In the rows, zero is written as 128.
Each row is followed by its group and then its class within the group.
[131 134 144 132 115 125 125 144 125 138 148 116 100 117 151 121 110 151
 113 153 153 127 136 137 132 126 149 128 124]
(49)/[76]
[109 130 163 146 110 151 131 123 115 150 159 106  86 121 152 119  87 119
 116 152 152  92 133 129 147 121 151 141 120]
(49)/[79]
[119 145 162 133 120 137 117 147 127 144 252  99  79 124 142 117 115 146
 115 157 144 114 122 155 148 125 106 123 123]
(49)/[79]
[124 133 160 120 123 151 126 133 128 132 149 110  92 144 139 121 128 126
 158 118 105 120 139 148 143 129 136 121 133]
(38)/[67]
[127 133 145 125 137 152 137 143 137 125 147 115  86 142 147 134 131 124
 138 127 132 123 135 166 144 138 147 137 132]
(38)/[77]
[120 140 145 140 108 131 124 138 129 149 157 108  89 114 147 138  97 146
 104 163 149  97 142 139 135 125 146 137 121]
(49)/[78]
[131 126 150 138 128 134 131 151 136 117 153 132  68 148 160 130 127 130
 139 127 144 115 149 159 135 136 140  96 134]
(38)/[67]
[133 132 139 136 124 154 139 132 131 126 145 117  77 140 149 134 130 123
 135 129 146 107 134 166 128 132 136 110 128]
(38)/[67]
[123 142 153 140 124 142 118 152 129 151 150 111  72 127 153 128 108 150
  89 144 151 119 127 150 130 126 165 114 113]
(49)/[79]
[105 131 149 143 147 154 130 109 115 166 132 109 134 137 110  99 112 107
 119 134 118 114 125 142 155 133 111 163 130]
(49)/[79]
[128 136 142 144 105 132 128 142 129 137 159 110  79 122 152 115 104 138
 109 166 165 105 140 140 132 119 165 120 117]
(49)/[78]
[133 126 147 134 124 160 136 127 124 137 157 113  72 132 139 125 118 121
 136 127 135 113 138 135 134 123 132 129 130]
(38)/[72]
[131 141 172 133 147 163 121 137 135 111 138 124  96 160 149 110 122 117
 160 106 113 115 140 173 160 148 136 121 137]
(38)/[67]
[116 140 156 130 122 137 127 150 123 130 160 114  85 127 145 120 115 142
 101 147 134 123 134 143 145 137 162 146 126]
(49)/[79]
[123 137 147 137 101 118 126 136 122 136 148 111  76 104 151 123 115 130
 115 153 183 113 137 138 125 117 163 117 108]
(49)/[78]
[127 136 150 128  93 131 129 128 117 149 144 110  97 120 141 124 106 130
 111 160 159 119 122 118 122 113 160 135 127]
(49)/[78]
[129 130 150 133 132 161 133 133 129 143 152 112  73 145 138 129 128 119
 139 116 125 109 121 145 136 133 141 131 130]
(38)/[72]
[112 128 151 121 126 142 129 125 129 136 138 104  87 137 148 122 103 104
 151 129 131 108 135 135 144 119 147 130 128]
(38)/[67]
[120 131 140 122 114 124 121 125 129 143 151 102 123 117 140 118 110 131
 126 146 138 131 124 127 137 116 146 129 111]
(49)/[76]
[115 145 160 137 126 149 122 153 121 147 161 105  82 130 151 117 110 138
 104 138 133 106 121 159 147 150 144 131 129]
(49)/[79]
[103 136 167 137 118 139 123 136 125 158 161 110 100 118 138 110  94 146
 102 154 135 116 130 153 157 123 158 133 117]
(49)/[79]
[131 126 145 127 125 139 132 141 134 121 152 123  88 137 146 136 120 127
 138 132 138 120 139 143 137 127 148 125 128]
(38)/[77]
[116 140 143 107 108 134 122 137 128 151 154 117  96 118 135 108  89 144
 107 158 158 122 130 133 134 144 149 127 110]
(49)/[79]
[120 132 153 131 123 162 133 116 125 152 160  90  77 135 141 132 117 108
 141 134 138  94 132 137 154 126 144 129 143]
(38)/[72]
[117 134 135 146 101 143 121 133 119 193 141 108 113 118 146 122  99 132
 113 142 141 133 132 131 130 124 140 121 106]
(49)/[79]
[128 137 168 145 143 155 115 154 126 145 157 112  92 136 137 109 116 144
 114 144 124 115 125 164 143 140 146 134 125]
(49)/[79]
[127 138 155 124 129 152 124 130 129 127 155 123  88 146 156 129 127 117
 144 125 131 112 138 144 139 133 146 111 131]
(38)/[67]
[119 131 149 140 113 149 117 132 122 150 155 112  99 113 131 115 103 133
 122 145 141 113 139 151 152 121 147 137 125]
(49)/[79]
[119 135 149 147 123 147 124 135 121 149 143 110  87 121 146 119 107 146
 102 161 149 110 123 136 135 126 157 117 115]
(49)/[79]
[122 136 150 125 117 141 127 139 125 151 168 114  92 123 143 121 118 143
 113 148 144 120 130 141 141 130 162 130 120]
(49)/[78]
[128 125 133 132 124 145 128 110 131 142 138 112 105 135 127 125 131 113
 142 126 122 128 118 123 134 120 135 130 127]
(38)/[72]
[117 132 152 133 117 137 127 132 121 136 155 115  92 122 145 111 104 139
 114 140 156 120 135 138 140 131 147 135 129]
(49)/[79]
[125 142 139 132 114 126 138 119 128 153 133 109 123 119 130 124 113 134
 117 135 121 131 120 115 147 112 152 134 112]
(49)/[76]
[126 141 155 131 106 129 121 139 124 128 158 115  80 111 152 121 117 142
 124 154 154 128 139 132 122 112 164 119 119]
(49)/[76]

Each row is followed by its group and then its class within the group.
[132 133 125 127 122 135 122 132 129 136 141 116 129 118 108 132 127 147
 122 133 122 127 138 129 120 133 114 147 129]
Dase/geguz
[141 136 136 131 110 133 125 127 129 117 140 121 128 125 118 129 119 126
 124 129 122 127 129 146 108 129 128 125 121]
Dase/Keka
[124 125 127 128 136 119 139 130 128 150 136 118 147 140 129 125 142 123
 116 123 122 123 147 126 133 150 125 116 130]
Mesi/tuzu
[128 126 109 127 131 124 123 120 126 148 115 127 100 119 129 126 141 125
 122 115 116 124 133 127 128 144 117 139 111]
Degum/Gemo
[141 135 129 125 130 121 129 125 132 102 142 118 119 124 116 139 129 125
 120 133 129 127 135 133 124 154 138 105 127]
Sened/daf
[121 124 109 125 127 120 124 110 128 145 117 123 111 128 130 128 137 125
 120 125 123 129 131 133 115 139 121 128 116]
Degum/Gemo
[151 139 125 134 137 117 126 131 133 157 131 122 130 134 119 131 148 125
 127 132 122 124 144 137 121 134 112 129 124]
Degum/Gemo
[120 122 131 129 151 112 133 126 141 136 133 145 142 150 132 137 166 135
 130 134 131 125 147 134 161 144 134 115 134]
Mesi/Duze
[111 130 110 126 136 121 128 123 154 133 115 123 110 119 133 132 144 125
 120 120 128 126 131 128 136 147 123 124 114]
Degum/telu
[141 134 130 128 129 124 125 132 131 138 148 108 120 135 112 132 135 130
 113 128 119 117 153 134 115 158 127 103 131]
Dase/Keka
[124 132 109 130 138 116 124 129 126 136 114 135 113 124 133 127 135 129
 127 125 126 130 126 132 130 130 109 130 110]
Degum/telu
[131 131 115 132 138 124 127 129 131 148 115 123 109 122 127 130 142 122
 124 126 122 130 133 137 119 148 121 129 115]
Degum/Gemo
[153 136 121 126 122 116 135 127 121 112 136 111 110 126 126 125 126 119
 110 118 120 118 132 127 107 162 135  96 117]
Sened/numug
[131 136 126 126 125 133 128 124 126 146 140 118 129 129 119 117 129 122
 117 122 120 128 142 128 119 139 116 125 134]
Dase/geguz
[124 116 121 137 148 117 139 128 129 141 126 138 132 144 132 120 149 131
 126 122 130 116 141 130 143 151 123 109 135]
Mesi/Duze
[131 123 122 130 140 122 136 129 125 146 127 128 128 130 129 121 154 130
 121 128 126 120 142 132 134 150 123 115 132]
Mesi/Gego
[137 135 125 127 124 122 133 131 134 110 133 119 121 126 119 138 122 133
 125 135 135 126 131 125 124 139 140 111 122]
Sened/pib
[134 123 123 130 135 122 149 132 128 118 126 124 116 126 124 132 128 129
 125 127 129 129 137 124 121 155 133 110 115]
Sened/pib
[127 127 128 128 130 125 131 129 127 141 121 139 140 134 132 116 131 133
 132 126 122 135 134 132 130 120 124 133 127]
Mesi/Gego
[126 132 126 126 123 142 115 125 122 133 125 115 122 124 129 131 124 124
 117 130 121 129 140 126 109 124 119 133 137]
Dase/geguz
[141 127 112 121 129 123 127 129 132 127 126 127 107 128 120 137 141 127
 122 122 120 133 135 125 120 160 125 116 129]
Degum/Gemo
[135 132 124 133 121 137 122 126 128 148 138 112 123 127 115 124 125 128
 118 129 128 125 139 134 119 133 118 133 133]
Dase/geguz
[140 133 115 127 123 119 127 131 142 104 127 113 101 118 124 133 134 128
 113 135 127 128 132 127 116 164 134 102 125]
Sened/pib
[123 134 119 125 131 124 120 128 136 146 114 127 111 129 125 127 147 120
 122 121 121 122 137 134 122 138 118 135 116]
Degum/divok
[122 125 124 128 166 124 120 126 130 152 128 119 118 124 123 127 142 121
 121 125 117 125 136 138 125 144 120 137 120]
Degum/Gemo
[127 142 130 123 150 110 128 132 136 108 130 141 133 136 130 132 159 135
 124 130 141 133 146 127 138 153 136  98 136]
Mesi/Duze
[131 129 132 116 144 118 131 130 136 126 133 140 135 142 126 141 157 125
 125 141 114 127 158 138 134 149 125  97 145]
Mesi/Duze
[130 135 120 128 122 134 116 123 128 140 129 108 112 126 117 131 123 128
 117 128 124 121 133 126 117 129 124 139 121]
Dase/geguz
[136 131 107 136 134 115 120 129 129 160 120 126 111 114 127 124 141 130
 118 118 119 129 138 129 112 147 116 123 109]
Degum/divok
[133 127 135 137 134 126 137 131 137 143 133 142 146 145 131 115 155 137
 132 132 134 128 135 131 132 136 116 125 134]
Mesi/Gego
[125 124 117 129 147 118 129 129 135 132 122 161 128 134 130 136 164 132
 130 125 124 123 151 131 148 151 125 110 136]
Mesi/Duze
[127 116 129 130 146 117 128 127 141 138 124 147 135 139 132 128 159 122
 133 130 127 119 142 140 140 143 121 110 134]
Mesi/Duze
[140 138 128 132 118 132 124 129 129 144 143 111 121 132 111 124 120 123
 111 131 119 128 119 129 109 142 119 121 132]
Dase/geguz
[120 132 119 126 128 127 124 129 128 156 121 119 118 127 123 127 137 122
 119 124 115 125 133 134 124 144 118 133 107]
Degum/Gemo
[ 92 122 136 129 136 125 133 133 126 138 131 126 131 138 136 125 144 113
 117 122 123 124 147 133 134 149 123  87 141]
Mesi/Gego
[126 132 129 120 114 138 119 126 125 114 129 129 114 127 120 136 124 124
 127 134 116 131 134 127 105 126 120 127 137]
Dase/geguz
[139 132 119 126 126 122 130 129 133 109 133 123 106 120 122 132 121 134
 122 125 132 120 129 134 110 144 132 110 112]
Sened/daf
[130 124 123 131 145 120 142 132 138 149 139 133 145 138 131 119 150 132
 129 134 126 126 146 129 142 146 126 117 128]
Mesi/tuzu
[134 135 119 125 116 129 129 130 121 145 140 104 117 129 114 120 133 122
 112 128 113 127 155 130 106 150 119 116 131]
Dase/firu
[138 145 106 137 120 128 122 126 132  97 133 108 104 122 116 156 128 124
 147 127 129 131 135 130 111 149 138 100 125]
Sened/daf
[145 133 118 126 122 124 127 136 129 116 140 116 113 117 117 136 131 129
 121 125 126 122 128 128 120 153 130 111 121]
Sened/daf
[136 131 120 117 125 125 123 126 129 103 129 111 108 123 127 133 134 126
 117 128 127 114 134 121 123 155 136 102 121]
Sened/daf
[125 128 121 123 143 120 131 127 137 137 121 145 138 133 133 128 156 130
 133 121 128 130 142 129 139 138 123 131 130]
Mesi/Gego
[138 134 136 125 132 129 129 125 128 131 146 113 132 132 113 123 131 127
 117 130 122 127 149 127 120 146 129 113 132]
Dase/Keka
[142 134 119 128 121 126 120 129 124 141 134 113 112 124 116 128 129 121
 118 118 113 126 139 128 113 148 120 124 123]
Dase/firu
[126 125 135 127 153 116 128 127 135 125 131 146 143 145 127 130 151 120
 134 139 133 127 151 132 146 135 130 109 137]
Mesi/Duze
[132 127 137 151 143 121 141 127 132 152 140 144 142 147 127 118 147 132
 131 143 125 134 138 131 131 137 120 117 124]
Mesi/tuzu
[140 127 114 114 121 129 131 131 130 105 139 117 116 122 118 130 118 128
 121 124 134 122 123 125 122 144 142 111 122]
Sened/daf
[138 141 130 125 116 131 128 126 123 109 147 109 131 118 121 130 100 129
 125 118 137 125 128 126 118 134 135 107 129]
Sened/daf
[138 126 116 124 123 124 120 130 129 121 134 112 112 124 118 125 118 130
 114 120 132 135 127 124 115 141 136 111 112]
Sened/numug
[126 122 133 127 149 119 133 127 132 149 132 147 143 138 122 128 157 135
 121 130 132 117 149 121 156 155 128 108 134]
Mesi/Duze
[130 138 119 124 124 129 113 125 128 127 125  93 115 125 112 141 143 126
 112 125 124 125 146 134 121 155 120 118 124]
Dase/geguz

Each row is followed by its group and then its class within the group.
[129 130 134 127 109 128 148 131 123 119 132  95 159 125 117 120 124 125
 119 137 109 137 128 111 151 117 137 134 132]
[95]/sedur
[126 128 122 128 133 129 137 135 113 141 122 126 126 112 131 123 126 130
 111 123 116 144 125 139 130 134 127 132 111]
[90]/sur
[124 128 136 121 116 123 143 139 117 120 118  88 153 106 114 145 118 130
 117 135 119 139 127 109 152 117 130 140 116]
[90]/lerut
[127 128 130 129 122 130 137 133 132 131 131 124 149 130 130 123 124 124
 120 127 120 118 130 125 136 118 129 131 132]
[95]/bov
[133 135 145 126  93 134 158 126 120 110 130  87 172 119 114 133 107 131
 127 138 116 132 118  89 164 109 143 135 134]
[95]/bov
[129 134 123 124 123 127 151 135 107 133 119  89 150 117 108 126 120 131
 117 129 113 141 122 110 148 122 136 140 116]
[90]/sur
[118 132 129 129 129 130 143 139 114 128 124 107 140 111 119 142 122 124
 113 131 119 148 128 121 139 124 126 138 115]
[90]/sur
[120 137 132 127 129 118 144 145 125 114 130  98 153 106 121 130 123 125
 122 136 114 142 129 109 149 113 132 136 125]
[90]/lerut
[136 126 142 125 106 119 142 131 114 127 121 103 131 116 117 126 122 142
 133 135 122 145 118  92 142 130 150 128 134]
[96]/bavi
[166 114 107 120 100 129 130  87 101 150 106 133  99 178 104 111 130 137
 156  92 124 125  93 131 111 180 150 102 142]
[98]/Suso
[141 122 129 129 109 131 151 110 113 138 116 117 142 134 126 116 115 135
 120 125 109 132 121 119 143 132 143 124 126]
[95]/bov
[135 127 125 122 116 127 152 132 112 127 118  97 146 121 112 136 123 136
 121 127 119 135 115 116 148 128 139 127 115]
[90]/lerut
[127 132 129 135 132 130 131 141 108 132 124 121 135 111 129 132 120 131
 118 126 122 145 133 125 139 123 124 139 108]
[90]/sur
[134 134 138 129 109 133 151 136 134 106 143  72 161 117 101 109 122 131
 148 123 130 145 122  88 148 113 143 142 153]
[98]/sul
[135 133 142 126 114 126 131 129 125 127 127 121 141 114 127 139 120 141
 128 146 115 129 123 106 138 123 139 131 126]
[96]/befer
[146 131 131 125 103 133 146 110 118 117 126  97 153 138 106 104 122 132
 143 113 126 136 112 101 145 133 146 121 151]
[98]/Suso
[130 129 141 122 103 128 158 128 123 116 132  88 166 115 113 126 113 127
 122 138 103 131 127 104 154 119 145 133 134]
[95]/sedur
[141 124 123 124 115 128 135 114 117 133 118 111 127 146  62 109 131 133
 137 113 126 137 111 119 131 146 143 120 141]
[98]/sul
[145 133 131 113  87 131 167 118 102 125 122  64 166 124  93 125 109 135
 130 129 112 141 103  92 160 124 156 131 136]
[95]/sedur
[137 127 131 129 114 129 135 118 123 121 138 119 114 139 122 109 126 132
 136 121 121 138 124 109 137 131 143 121 154]
[98]/Suso
[144 133 136 128 101 134 136 117 130 110 135 100 148 132 108 113 126 128
 145 123 127 144 117  99 144 124 143 134 151]
[98]/Suso
[128 129 133 123 108 131 162 123 119 117 130 105 155 139 116 118 122 125
 113 130 105 134 123 116 145 124 137 130 134]
[95]/sedur
[130 132 155 131 101 130 147 131 126 119 129  99 152 105 125 131 115 140
 133 152 118 135 124  89 152 112 148 137 131]
[96]/befer
[127 130 125 126 113 134 143 124 124 129 123 110 144 128 110 123 127 125
 117 128 108 138 127 123 136 134 128 137 130]
[95]/sedur
[113 142 152 134 112 130 140 147 147  85 153  80 180 103 115 116 122 118
 138 141 130 145 138  86 158  91 133 150 153]
[98]/sul
[124 129 120 131 122 133 124 117 136 119 139 133 129 135 124  98 138 125
 138 121 124 135 124 124 124 130 132 109 149]
[98]/Suso

Each row is followed by its group and then its class within the group.
[137 135 127 135 138 132 136 111 120 122 129 124 117 127 128 163 128 131
 105 139 124 127 111 131 126 129 129 143 142]
zopi/[43]
[138 136 147 149 122 125 110 125 101 132 126 115 107 125 120 165 133 115
 107 128 119 104 127 125 130 125 128 127 133]
Tuni/[39]
[120 130 126 149 127 135 127 139 131 129 124 129 117 124 125 129 109 127
 126 118 130 129 129 124 118 119 132 127 140]
tevom/[44]
[123 137 140 115 134 117 133 128 120 120 141 119 116 120 145 133 126 118
 138 121 125 130 131 124 131 140 133 137 121]
Tuni/[56]
[131 130 138 143 115 126 125 114 128  92 153 141 107 127 151 117 101 167
 137 128 124 158 126 122 124 130 152 120 114]
zopi/[40]
[136 141 149 122 153 111 142 110  98 123 121  88 119 125 150 216 141  95
  87 134 103  86 119 140 138 136 115 145 145]
tevom/[44]
[125 151 143 160 133 134 131 112 123 122 134 113 107 124 128 154 120 122
  98 123 125 128 115 119 117 127 126 144 147]
zopi/[43]
[119 147 168 137 144 113 123  99 129  99 140 113  91 118 148 184 141 125
  97 134 118  99 126 139 128 143 130 146 134]
Tuni/[39]
[129 141 152 150 135 128 133 103 121 113 139 122 109 129 137 164 119 132
  96 135 118 121 116 124 126 129 132 140 138]
zopi/[43]
[129 137 151 151 118 126 104 131 112 109 140 126  92 124 134 147 122 128
 129 108 123 121 129 122 128 122 147 119 118]
Tuni/[56]
[121 144 137 141 132 136 138 111 117 125 126 129 131 121 130 161 128 135
 114 143 122 139 114 126 122 128 129 146 144]
zopi/[40]
[115 144 140 147 135 137 131 132 130 129 134 131 122 127 132 153 124 126
 124 140 137 121 117 126 116 114 136 136 133]
zopi/[40]
[129 142 160 148 128 117 113 121 103 122 133 123 105 126 132 179 122 120
 116 126 114 110 118 125 130 127 141 136 125]
Tuni/[56]
[113 146 151 159 141 128 131 107 142 109 142 130 108 124 138 152 118 138
 108 138 135 137 118 134 114 130 133 140 132]
zopi/[43]
[126 128 131 135 128 126 127 124 119 118 126 117 114 127 130 132 118 122
 123 116 120 130 134 123 122 129 130 129 133]
tevom/[44]
[126 127 129 143 124 122 131 129 113 132 127 110 112 133 132 156 114 113
 106 106 123 106 135 127 125 124 126 129 144]
tevom/[58]
[122 154 157 157 132 126 111 111 118 110 141 119  89 117 132 168 130 129
 107 130 114 126 128 124 113 129 134 134 125]
Les/[52]
[114 142 159 141 129 115 127 107 140  99 148 122  98 118 151 147 133 134
 113 134 127 130 123 131 122 142 135 139 119]
Les/[52]
[141 119 117 159 114 140 114 139  99 139 112 126 103 125 105 149 114 115
 119 100 111 109 138 121 135 111 138 123 154]
tevom/[58]
[ 94 158 145 143 155 116 131 125 140 131 129 122 127 124 150 180 144 102
 130 147 137 120 114 128 116 137  87 151 121]
Tuni/[56]
[124 144 144 138 137 120 121 123 119 116 133 112 106 120 134 166 133 121
 118 123 121 114 127 132 121 132 124 135 129]
Tuni/[56]
[159 127 133 135 114 131 121 117  87 130 131 113  93 124 109 142 128 115
  93 106 104 116 131 128 137 129 131 146 139]
Les/[52]
[125 157 149 146 140 129 126 126 112 131 125 119 104 118 123 176 142 118
 108 129 119 124 120 133 111 125 134 145 136]
Les/[52]
[136 138 143 153 126 123 129 101 122 104 143 115  96 129 145 154 113 130
  94 127 109 121 131 126 125 133 133 127 130]
zopi/[43]
[119 144 161 152 141 123 119 120 131 123 134 119 103 117 135 177 135 124
 106 139 138 104 116 135 120 128 127 136 134]
Tuni/[39]
[112 167 163 155 138 126 114 117 124 112 147 130  99 119 140 170 117 137
 124 139 122 134 108 122 111 123 147 135 109]
Les/[52]
[148 149 138 138 135 131 120 127  88 158 104 113 119 124 100 192 153 103
  90 134 115 107 117 130 125 123 116 138 150]
Les/[50]
[112 141 137 147 140 134 139 127 135 147 121 126 126 124 121 150 130 111
 108 130 138 127 113 131 109 115 121 135 150]
zopi/[43]
[115 154 157 134 146 115 131 106 128 106 141 114 104 117 145 149 138 126
 110 137 127 136 111 128 120 145 134 148 122]
Les/[52]
[132 141 138 142 135 133 133 124 117 133 124 126 120 109 128 158 129 127
 107 139 136 128 117 130 117 120 128 140 144]
zopi/[43]
[116 138 136 138 139 129 134 128 120 132 128 123 124 124 132 162 130 115
 109 129 135 116 120 130 125 121 133 139 142]
tevom/[44]
[137 159 151 147 136 124 121 117 104 131 129 122 108 122 125 174 147 120
  95 141 125 121 117 136 124 129 124 136 125]
Les/[50]
[103 156 147 141 148 132 122 123 133 130 130 134 114 119 121 158 152 116
 121 149 129 130 122 131 110 135 124 144 128]
Les/[50]
[127 144 143 139 135 122 121 103 132 103 143 128 106 127 144 135 139 135
 106 139 117 128 128 132 124 138 130 132 119]
Les/[50]
[123 135 132 134 135 130 133 139 120 117 124 121 111 122 130 158 115 120
 130 113 118 111 132 129 121 118 149 131 145]
tevom/[58]
[121 131 145 138 132 126 123 114 128 112 128 146 115 127 137 160 116 122
 132 120 112 109 133 137 128 134 128 128 132]
tevom/[44]
[134 143 142 132 123 125 127 118 114 120 141 114 114 122 132 129 127 124
 117 111 114 137 132 123 129 142 137 130 124]
Tuni/[56]
[120 160 162 172 138 125 108 112 115 116 136 120  91 122 132 193 136 122
  91 135 117 116 121 126 111 130 131 134 130]
Les/[50]

Each row is followed by its group and then its class within the group.
[134 130  72 108  71 226  56 124 133 141 108 138 123 137 133  91 139 129
 119 144 104 114  99 130 110 133 188 107 123]
bip/<5>
[122 137 135 135 130  91 128 123 135 119 135 138  85 115 133 121 143 148
 102 101 132 168 121 125 149 132 105 133 127]
Lili/<16>
[140 136 135 151 136 149 128 121 133 132 131 136 148 134 118 132 129 140
 123 132 121 114 131 122 111 124 135 118 130]
bip/<9>
[150 131 115 133 132 109 121 122 125 111 125 126 108  96 123 136 123 128
 140  99 114 153 131 133 129 126  97 134 144]
Lili/<7>
[131 109 124 132 134 105 119 127 143 113 126 103 100  93 137 133 114 112
 132 103 127 153 125 141 140 135 114 183 132]
Lili/<10>
